Small tables with named rows and columns. After each table, cells are looked up by row and column.

pubib =
columns: gek, bis
dev: [362, 406]
fid: [517, 707]
vunosu: [607, 833]
zukos: [383, 189]
zuna: [243, 95]
mep: [251, 109]
dat: [366, 182]

gek of mep = 251
gek of fid = 517
bis of dev = 406
gek of vunosu = 607
gek of dev = 362
bis of dat = 182
bis of zuna = 95
bis of vunosu = 833
bis of fid = 707
gek of zukos = 383
bis of mep = 109
gek of dat = 366
gek of zuna = 243
bis of zukos = 189

fus =
         lal  zireg  lavopu  dosupe  zar  vaki  dere  rupirem  sedisev
lematag  118    108     116     156  157   128   116      155      112
vugemes  255    184     255      73   76   249   115       87      225
mifele   126    165     121     115  116   106   183      111      146
sapelo   151    140     150     132  131   151   129      133      142
did      225    179     230      81   86   220   124       94      213
bup      208    177     215      78   74   198   131       82      195
kol      235    182     236      70   70   220   118       80      206
gar      172    160     175     119  120   164   134      125      164
nar      107    208     110      63   57    51   239       48      160
fev      132    131     133     135  136   139   134      135      140
kilir    133    136     131     146  141   129   138      142      124

What is the lavopu of kilir in fus? 131
What is the lavopu of gar in fus? 175
What is the lavopu of bup in fus? 215
What is the dere of kol in fus? 118
What is the dosupe of vugemes in fus? 73
What is the vaki of gar in fus? 164
What is the sedisev of kol in fus? 206
What is the dere of lematag in fus? 116
What is the vaki of lematag in fus? 128
What is the lal of fev in fus? 132
What is the lal of lematag in fus? 118
Which row has the largest zireg? nar

Table mozef
,gilaka,vil,vipusog
nes,3.1,3.8,1.3
zuf,3.3,4.7,2.8
piv,4.3,2.3,4.7
medoz,4.4,7.4,7.6
limi,3.2,1.9,2.1
nubiki,2.5,5.9,7.2

piv, vil => 2.3
medoz, gilaka => 4.4
zuf, vipusog => 2.8
nes, gilaka => 3.1
piv, vipusog => 4.7
limi, gilaka => 3.2
medoz, vil => 7.4
nubiki, gilaka => 2.5
nes, vipusog => 1.3
Which row has the largest gilaka? medoz

tagu =
	dimimif	tavugo	mikove	did	sokaren	tolid	sif
binet	29	41	75	17	67	75	91
ponen	40	45	78	21	73	52	49
babepo	62	58	22	16	71	40	83
komiki	35	26	30	73	17	93	52

What is the tavugo of ponen in tagu?
45
What is the tolid of babepo in tagu?
40
What is the mikove of komiki in tagu?
30
What is the sif of ponen in tagu?
49
What is the tolid of binet in tagu?
75
What is the mikove of babepo in tagu?
22
What is the sokaren of ponen in tagu?
73
What is the mikove of ponen in tagu?
78
What is the did of babepo in tagu?
16
What is the dimimif of binet in tagu?
29
What is the tolid of ponen in tagu?
52
What is the sif of komiki in tagu?
52
What is the did of ponen in tagu?
21
What is the tavugo of babepo in tagu?
58
What is the sokaren of komiki in tagu?
17
What is the dimimif of ponen in tagu?
40
What is the tavugo of komiki in tagu?
26
What is the dimimif of babepo in tagu?
62
What is the did of komiki in tagu?
73
What is the did of binet in tagu?
17
Which row has the largest sokaren? ponen

Table gilanon
         febir  zufunib  seripeg   bag  rupe  bimeg   vif   zib
taregug   5681     6065     4744  2698  3290   7924  2837  3543
fev       4075     6290     3872  1166  2748   5796  3511  1743
vute      6560     6073     7505  5483  4240   8401  3150  5025
tapidar   6976     6619     7097  4248  3183   9168  1582  4012
metug     6672     1041     6501  8316  6455   3637  5653  7988
sef       1884     4196      697  2097  4451   2570  5718  3580
nal       8520     1407     8955  8633  6454    890  6280  7319

What is the seripeg of tapidar in gilanon?
7097
What is the zufunib of fev in gilanon?
6290
What is the bimeg of taregug in gilanon?
7924
What is the vif of sef in gilanon?
5718
What is the bag of tapidar in gilanon?
4248
What is the rupe of vute in gilanon?
4240
What is the bimeg of tapidar in gilanon?
9168
What is the zufunib of metug in gilanon?
1041
What is the zufunib of tapidar in gilanon?
6619
What is the bimeg of nal in gilanon?
890
What is the vif of tapidar in gilanon?
1582
What is the zufunib of taregug in gilanon?
6065
What is the febir of vute in gilanon?
6560
What is the seripeg of nal in gilanon?
8955
What is the bag of metug in gilanon?
8316
What is the bag of taregug in gilanon?
2698
What is the zufunib of sef in gilanon?
4196
What is the bag of fev in gilanon?
1166

